The symbols move the points like this.
from | li ne ro zu ku gu
Rin | Zed Riv Kat Ven Ved Tup
Tup | Bag Teb Riv Rin Vit Ved
Taf | Ved Bag Zed Zir Fep Zam
Faz | Tik Vek Bas Tuk Vap Rav
Vit | Rin Gif Dap Ved Taf Zir
Rol | San Poz Zud Ran Zup Kup
Gif | Riv Gug Guv Dap Bag Zed
Ven | Gif Kat Vuv Bag Tup Rin
San | Boz Vap Rav Dek Ran Leb
Dev | Zam Ved Tup Miv Fet Guz
Zed | Teb Dul Gug Gif Ven Bag
Leb | Tal Liv Vap San Rol Ran
Zam | Vit Ven Bag Taf Miv Fep
Miv | Taf Tup Rin Fep Guz Dev
Ran | Dek Zud Liv Leb Kup Rol
Rut | Guz Zam Taf Bif Vek Bas
Liv | Faz Zaf Lar Vap Poz Zud
Zud | Rav Tik Zaf Liv Boz Poz
Tuv | Bok Fir Suf Fop Guv Kep
Duk | Zuk Geb Pid Bok Tuv Fop
Tuk | Zaf Bas Rut Fuv Rav Faz
Vuv | Guv Duk Bok Dul Riv Kat
Zaf | Vek Fet Guz Lar Fuv Tik
Kup | Leb Boz Poz Rol Vud Zup
Suf | Luz Lat Dez Geb Dos Fir
Tik | Fon Bif Fet Zaf Tuk Fuv
Dos | Geb Gid Nug Fir Gek Zuk
Fep | Zir Rin Ven Zam Dev Miv
Kep | Duk Dos Fir Tuv Gug Guv
Geb | Buf Dez Vud Pid Fir Suf
Fet | Miv Zir Vit Guz Rut Bif
Fop | Gek Suf Geb Duk Kep Tuv
Bif | Dev Taf Zir Fet Bas Rut
Guz | Fep Vit Ved Dev Bif Fet
Fon | Rut Dev Miv Vek Zaf Lar
Kat | Gug Fop Duk Vuv Teb Riv
Gek | Fir Luz Buf Zuk Duk Bok
Gid | Dez Rol Ran Nug Luz Buf
Riv | Dul Tuv Fop Kat Dap Teb
Vud | Rol Dek Tal Zup Lat Dez
Dul | Kep Bok Gek Gug Kat Vuv
Bas | Fet Fep Zam Rut Fon Vek
Boz | Liv Tuk Fuv Poz Dek Tal
Dap | Kat Guv Kep Teb Zed Gif
Vek | Bif Miv Fep Bas Lar Fon
Ved | Ven Dap Teb Tup Zir Vit
Rav | Fuv Fon Vek Faz Liv Vap
Fuv | Lar Rut Bif Tik Faz Tuk
Luz | Nug Zup Kup Buf Geb Pid
Nug | Vud Ran Leb Lat Buf Gid
Teb | Vuv Kep Tuv Riv Gif Dap
Zup | Ran Tal Boz Kup Dez Vud
Tal | Zud Faz Tuk Boz San Dek
Fir | Pid Nug Lat Suf Zuk Dos
Dek | Poz Rav Faz Tal Leb San
Poz | Vap Fuv Tik Zud Tal Boz
Lar | Bas Guz Dev Fon Tik Zaf
Gug | Tuv Gek Zuk Guv Vuv Dul
Pid | Gid Vud Zup Luz Suf Geb
Bag | Dap Vuv Dul Zed Rin Ven
Zuk | Suf Buf Gid Dos Bok Gek
Dez | Kup San Dek Vud Nug Lat
Guv | Fop Zuk Dos Kep Dul Gug
Bok | Dos Pid Luz Gek Fop Duk
Zir | Tup Zed Gif Vit Zam Taf
Buf | Lat Kup Rol Gid Pid Luz
Lat | Zup Leb San Dez Gid Nug
Vap | Tuk Lar Fon Rav Zud Liv

The rows follow the links: the fewer symbols apart two points are, the more alike their rows tend to be.

Name the point of each row.
33 19 40 -48 -76 15 68 -90 20 5 -48 -15 -43 -27 -27 14 29 -11 -26 38 55 -20 -9 -6 -1 -50 20 -31 -12 6 1 35 -24 19 -23 5 -8 -26 16 16 -37 12 5 12 -50 -18 -8 27 -18 56 11 9 59 -83 -1 -20 -21 20 -5 50 19 35 61 -25 -7 44
point: Gug
6 -38 49 -33 -84 33 65 -86 26 -12 -18 -38 -49 -47 -13 5 46 10 -35 40 48 -14 0 -24 11 -31 19 -37 -18 48 16 18 -21 23 4 9 -31 -20 2 1 -8 18 6 14 -20 -13 27 35 10 63 -2 7 68 -81 27 -12 -18 26 14 -3 -14 20 55 -33 -2 56
point: Dap
-38 -101 37 11 -43 33 19 -29 20 -30 41 -47 -27 -47 15 -15 48 35 -28 18 8 4 10 -38 24 20 6 -28 -9 81 30 -18 -9 15 37 11 -41 3 -20 -20 44 14 6 10 35 2 60 20 44 31 -21 0 39 -28 52 16 -3 11 34 -84 -55 -19 10 -29 6 41
point: Taf
4 -46 52 -28 -81 32 60 -82 28 -15 -9 -41 -49 -49 -11 1 49 16 -37 40 42 -13 1 -29 15 -26 19 -37 -15 52 17 15 -24 25 6 9 -30 -19 0 1 -4 19 7 13 -14 -8 31 33 15 59 -3 6 66 -77 30 -9 -17 24 18 -14 -19 15 50 -36 -4 58
point: Gif
24 92 -45 0 61 -38 -35 52 -27 27 -26 48 36 50 -7 9 -52 -32 35 -28 -23 2 -8 37 -24 -6 -11 33 12 -77 -27 8 15 -20 -29 -10 41 6 11 14 -30 -16 -4 -11 -19 -1 -54 -26 -38 -43 16 1 -51 51 -49 -8 8 -17 -29 64 47 8 -25 32 -5 -49
point: Zup
-1 47 -52 29 84 -34 -60 84 -25 13 11 41 48 50 10 -3 -49 -15 36 -40 -44 13 -2 28 -17 26 -21 37 16 -54 -20 -15 21 -25 -5 -10 32 19 0 1 1 -17 -7 -14 18 11 -30 -33 -14 -58 4 -6 -68 79 -30 5 16 -24 -16 12 18 -15 -51 33 2 -55
point: Dek
22 -9 44 -45 -85 24 70 -92 25 -3 -33 -27 -48 -39 -23 8 38 2 -32 41 54 -17 -4 -17 6 -42 20 -36 -17 28 8 27 -25 22 -11 9 -20 -25 11 10 -25 15 6 14 -37 -15 10 31 -5 62 7 8 67 -83 12 -17 -21 23 4 23 3 29 58 -31 -6 50
point: Kat
-23 -85 48 -5 -65 36 40 -60 24 -25 19 -48 -40 -52 5 -6 54 27 -37 30 28 -2 9 -36 23 0 15 -34 -13 76 30 -3 -17 19 24 10 -40 -9 -13 -12 24 18 5 12 13 -2 52 27 36 48 -13 2 58 -57 47 3 -9 19 27 -56 -43 -2 29 -37 3 51
point: Tup
17 78 -48 11 71 -35 -46 66 -25 24 -14 47 42 53 -2 5 -53 -27 37 -31 -33 7 -4 35 -20 6 -15 36 14 -72 -27 -1 20 -24 -21 -12 38 11 8 11 -19 -17 -7 -13 -7 3 -47 -29 -32 -52 14 -2 -60 62 -46 -1 10 -20 -27 49 37 3 -36 39 -2 -53
point: Rol
-15 17 -48 40 83 -27 -70 93 -25 5 27 33 48 43 19 -7 -41 -4 37 -41 -52 15 2 20 -8 40 -20 36 17 -37 -12 -24 25 -24 8 -8 23 24 -7 -4 19 -15 -7 -14 31 15 -16 -30 1 -63 -6 -6 -67 85 -18 14 21 -24 -9 -14 3 -24 -57 33 4 -53
point: Poz
-33 -20 -39 48 74 -15 -69 91 -22 -5 48 17 41 27 25 -14 -27 11 24 -38 -53 19 7 7 1 51 -21 30 15 -7 -1 -35 24 -20 22 -5 8 30 -16 -16 38 -12 -6 -9 51 18 5 -28 16 -56 -11 -9 -60 82 4 21 22 -22 4 -50 -20 -36 -63 25 7 -43
point: Rav
50 70 16 -54 -45 -7 54 -68 7 20 -65 11 -21 -3 -35 20 -1 -26 -9 22 44 -18 -14 14 -16 -55 13 -11 -8 -37 -16 40 -17 12 -42 -1 13 -24 23 25 -60 4 3 5 -64 -20 -37 13 -39 36 22 8 32 -56 -29 -31 -18 13 -19 89 46 42 51 -7 -9 17
point: Bok
-49 -74 -15 52 45 7 -54 69 -8 -19 62 -11 24 2 35 -20 -1 30 9 -25 -45 18 11 -12 15 55 -14 11 9 39 13 -42 17 -9 42 1 -15 26 -24 -26 58 -4 -2 -4 66 18 39 -14 40 -34 -23 -7 -33 59 30 27 20 -13 20 -90 -49 -42 -50 8 10 -16
point: Lar

Each walk starts at a row. The symbols on each line, taken left to right, move it on to the next point.
Each answer is a row, close to the row of the point it stands for.
new walk
38 101 -34 -15 45 -34 -16 27 -19 29 -42 49 25 44 -13 15 -49 -37 28 -17 -6 -2 -13 37 -25 -20 -6 27 9 -80 -30 19 7 -15 -37 -12 43 -2 19 22 -43 -14 -4 -9 -35 -4 -61 -21 -47 -30 21 2 -40 29 -54 -15 0 -11 -33 84 56 19 -10 30 -8 -41
ne ku ku ro ku gu ne
-27 -9 -42 50 81 -18 -69 91 -21 -3 42 18 45 32 27 -11 -30 6 29 -39 -56 20 5 11 -1 49 -19 30 15 -14 -4 -34 25 -23 20 -7 12 27 -13 -12 36 -13 -3 -12 46 18 2 -30 13 -60 -11 -8 -63 85 -3 21 23 -22 0 -42 -15 -32 -62 27 8 -47
ne gu ku ku zu ro gu ro
-39 -103 35 17 -35 32 11 -21 16 -28 45 -44 -22 -41 18 -14 48 39 -27 15 3 5 11 -34 24 24 5 -25 -9 82 28 -22 -6 15 41 10 -43 2 -20 -24 47 12 4 8 39 8 61 17 47 25 -23 -3 35 -21 53 17 3 10 34 -86 -56 -22 6 -26 6 36
new walk
-46 -105 22 31 -14 30 -9 7 14 -29 55 -40 -9 -32 24 -18 39 40 -19 6 -12 10 14 -32 25 36 1 -19 -2 78 30 -31 1 7 46 7 -39 10 -25 -26 58 10 2 4 52 11 60 10 50 10 -26 -6 17 -1 50 21 6 3 34 -98 -60 -32 -13 -20 10 20
zu zu ro ne ne ne gu
51 94 -1 -45 -17 -22 33 -40 -3 26 -64 28 -6 16 -31 19 -19 -34 7 10 31 -17 -15 26 -22 -51 8 2 -1 -59 -23 39 -10 -2 -46 -6 25 -18 26 28 -62 -4 -1 0 -60 -16 -54 1 -49 15 26 7 8 -31 -43 -26 -12 5 -28 99 58 41 33 6 -11 -2
ku gu ne ne zu
22 86 -48 7 66 -36 -40 59 -25 24 -18 50 37 52 -5 9 -55 -29 37 -29 -27 4 -9 36 -24 1 -14 35 13 -75 -24 4 15 -20 -24 -10 42 8 11 15 -26 -16 -5 -12 -15 1 -52 -29 -35 -47 16 -1 -55 55 -46 -6 6 -19 -28 58 43 4 -31 34 -2 -53
new walk
50 102 -12 -37 -3 -24 20 -21 -8 29 -59 32 0 25 -28 18 -29 -39 11 4 22 -14 -14 28 -23 -42 6 9 0 -69 -26 35 -4 -2 -46 -5 32 -14 26 26 -62 -5 -1 -2 -57 -15 -56 -3 -51 3 27 6 -6 -17 -48 -25 -9 1 -32 100 63 35 22 14 -11 -14
zu ku ne li gu ne zu zu
-13 28 -49 35 84 -29 -65 89 -25 10 24 38 49 45 16 -4 -46 -9 35 -42 -49 13 0 23 -9 34 -20 36 16 -44 -15 -22 24 -25 3 -8 28 20 -4 -5 14 -18 -7 -14 27 12 -23 -33 -7 -63 -3 -6 -66 82 -24 12 20 -22 -11 -6 9 -22 -57 36 4 -56
ro ro gu gu zu zu
-52 -101 5 41 11 21 -28 31 5 -28 63 -31 0 -20 31 -19 25 36 -9 -5 -26 13 13 -27 23 46 -6 -6 1 66 25 -38 7 2 47 6 -31 18 -27 -28 64 5 0 1 58 16 55 1 50 -10 -27 -7 -3 23 45 25 11 -2 28 -101 -60 -37 -29 -8 9 9
new walk
-46 -106 24 27 -21 32 1 -2 15 -31 55 -41 -15 -35 23 -18 41 39 -22 8 -8 7 12 -34 28 34 2 -21 -3 77 28 -28 -3 10 42 10 -40 8 -23 -25 54 11 2 5 49 10 61 12 51 15 -25 -4 20 -5 51 20 6 4 33 -96 -60 -30 -8 -21 10 27
gu li ne ku gu ne ne
37 30 35 -53 -73 10 65 -89 16 7 -50 -11 -42 -26 -28 15 24 -13 -25 34 54 -19 -9 -4 -6 -54 18 -27 -13 2 -3 38 -23 20 -26 6 -3 -27 17 19 -44 13 5 9 -54 -18 -11 24 -23 54 15 10 54 -80 -6 -26 -21 22 -8 56 24 38 61 -23 -8 39
gu zu gu gu li
40 40 32 -51 -66 7 66 -85 16 11 -54 -6 -36 -19 -30 17 18 -16 -20 34 53 -19 -9 -2 -5 -54 18 -23 -11 -7 -5 38 -21 18 -30 2 -1 -28 18 21 -48 11 5 10 -57 -19 -19 23 -28 52 18 8 51 -78 -11 -24 -20 19 -9 65 29 40 59 -19 -10 37
new walk
-37 -39 -31 52 71 -8 -64 85 -15 -8 57 8 38 21 32 -17 -16 18 20 -34 -53 19 9 2 7 54 -20 24 12 8 5 -38 23 -20 29 -3 1 25 -19 -19 48 -9 -3 -8 56 19 19 -25 26 -51 -16 -8 -52 78 11 23 23 -20 12 -63 -30 -38 -60 20 9 -36
ne ne ne zu gu ro ro
48 63 20 -53 -53 -3 56 -74 8 18 -63 4 -25 -6 -34 19 5 -23 -11 26 47 -20 -11 10 -14 -56 16 -14 -10 -30 -12 42 -18 15 -38 0 12 -26 24 23 -57 7 4 6 -61 -19 -32 15 -35 42 21 9 38 -63 -25 -27 -20 15 -18 83 45 42 53 -13 -10 24
ne ro zu ne ro ku li zu ro
-51 -102 12 38 1 24 -21 24 7 -28 59 -35 -2 -26 30 -18 30 38 -13 -3 -21 12 13 -30 25 43 -5 -9 1 69 25 -35 6 3 47 7 -35 17 -26 -26 61 6 0 3 57 14 57 4 53 -1 -26 -4 4 17 48 24 11 -2 30 -98 -60 -36 -23 -10 10 13
new walk
-53 -91 3 44 14 17 -32 37 2 -26 65 -30 8 -18 30 -21 21 37 -6 -12 -31 15 14 -24 24 52 -8 -2 5 60 24 -39 9 -2 47 5 -29 21 -27 -28 63 1 0 0 61 17 53 -2 48 -14 -25 -7 -8 34 43 26 13 -8 29 -101 -58 -42 -33 -6 11 4
ro zu gu gu li
-29 -94 42 3 -54 36 30 -44 23 -27 30 -49 -34 -48 10 -9 53 33 -32 23 15 1 10 -38 25 9 11 -31 -11 79 30 -11 -10 16 33 10 -45 -4 -14 -16 37 15 6 9 24 2 57 24 40 41 -18 -2 49 -43 50 10 -6 15 29 -72 -50 -13 19 -31 4 47
ro zu ne gu ro ro
39 104 -34 -19 37 -35 -11 18 -16 29 -44 45 23 44 -18 15 -48 -39 25 -15 -1 -6 -11 37 -27 -24 -6 24 7 -81 -28 20 6 -14 -39 -11 42 -4 22 24 -50 -13 -4 -8 -39 -9 -61 -17 -46 -23 25 2 -35 20 -51 -18 -1 -11 -33 86 58 23 -4 27 -7 -37
new walk
49 81 12 -52 -40 -8 46 -61 5 23 -64 16 -23 4 -35 21 -6 -30 -4 21 43 -20 -13 17 -19 -55 11 -7 -7 -46 -18 41 -16 8 -44 -1 16 -24 26 26 -61 2 2 3 -64 -19 -44 11 -43 32 24 6 27 -50 -32 -28 -18 13 -22 92 49 42 46 -6 -11 12
ro gu ne ne ne ro
-53 -90 -3 49 24 15 -36 47 1 -24 65 -22 11 -11 33 -21 15 33 -4 -15 -34 17 14 -23 20 54 -9 2 4 55 19 -41 10 -4 46 4 -24 22 -26 -28 62 0 -1 -2 63 17 49 -6 46 -21 -26 -7 -15 39 41 28 17 -7 26 -98 -57 -40 -37 -4 12 -1
ku zu ne zu gu ro ne
14 -20 49 -37 -83 26 67 -91 22 -6 -27 -31 -47 -43 -20 8 42 3 -34 40 53 -17 -2 -20 7 -41 20 -36 -15 35 12 24 -24 24 -6 9 -23 -24 9 7 -18 16 6 13 -34 -14 16 34 -1 62 5 7 67 -86 17 -15 -19 24 6 16 -3 25 59 -34 -5 52
new walk
47 104 -21 -31 14 -27 7 -4 -14 29 -56 41 10 32 -23 19 -37 -39 18 -4 11 -11 -13 33 -27 -36 1 16 4 -77 -29 32 -2 -10 -44 -8 38 -9 25 26 -55 -7 -1 -6 -50 -12 -62 -9 -51 -6 27 4 -16 -1 -52 -22 -6 -3 -33 99 62 32 11 17 -7 -23
ku li zu gu gu gu ne
31 96 -42 -5 54 -36 -30 44 -23 30 -32 50 33 50 -10 11 -50 -34 33 -25 -18 0 -10 36 -26 -9 -9 33 10 -79 -28 11 12 -16 -33 -11 42 3 16 19 -36 -16 -7 -11 -26 0 -55 -24 -39 -39 18 -1 -48 43 -50 -9 5 -15 -32 71 52 12 -18 32 -6 -46
gu ro ne ne gu ne li ro zu
-9 -63 51 -21 -78 34 56 -77 26 -18 1 -45 -45 -52 -6 -5 56 20 -36 37 40 -9 3 -31 18 -17 19 -38 -15 66 23 8 -21 24 16 11 -39 -15 -4 -5 10 19 6 13 -6 -7 41 34 23 56 -9 4 65 -71 39 -2 -12 21 22 -29 -29 6 44 -37 3 57
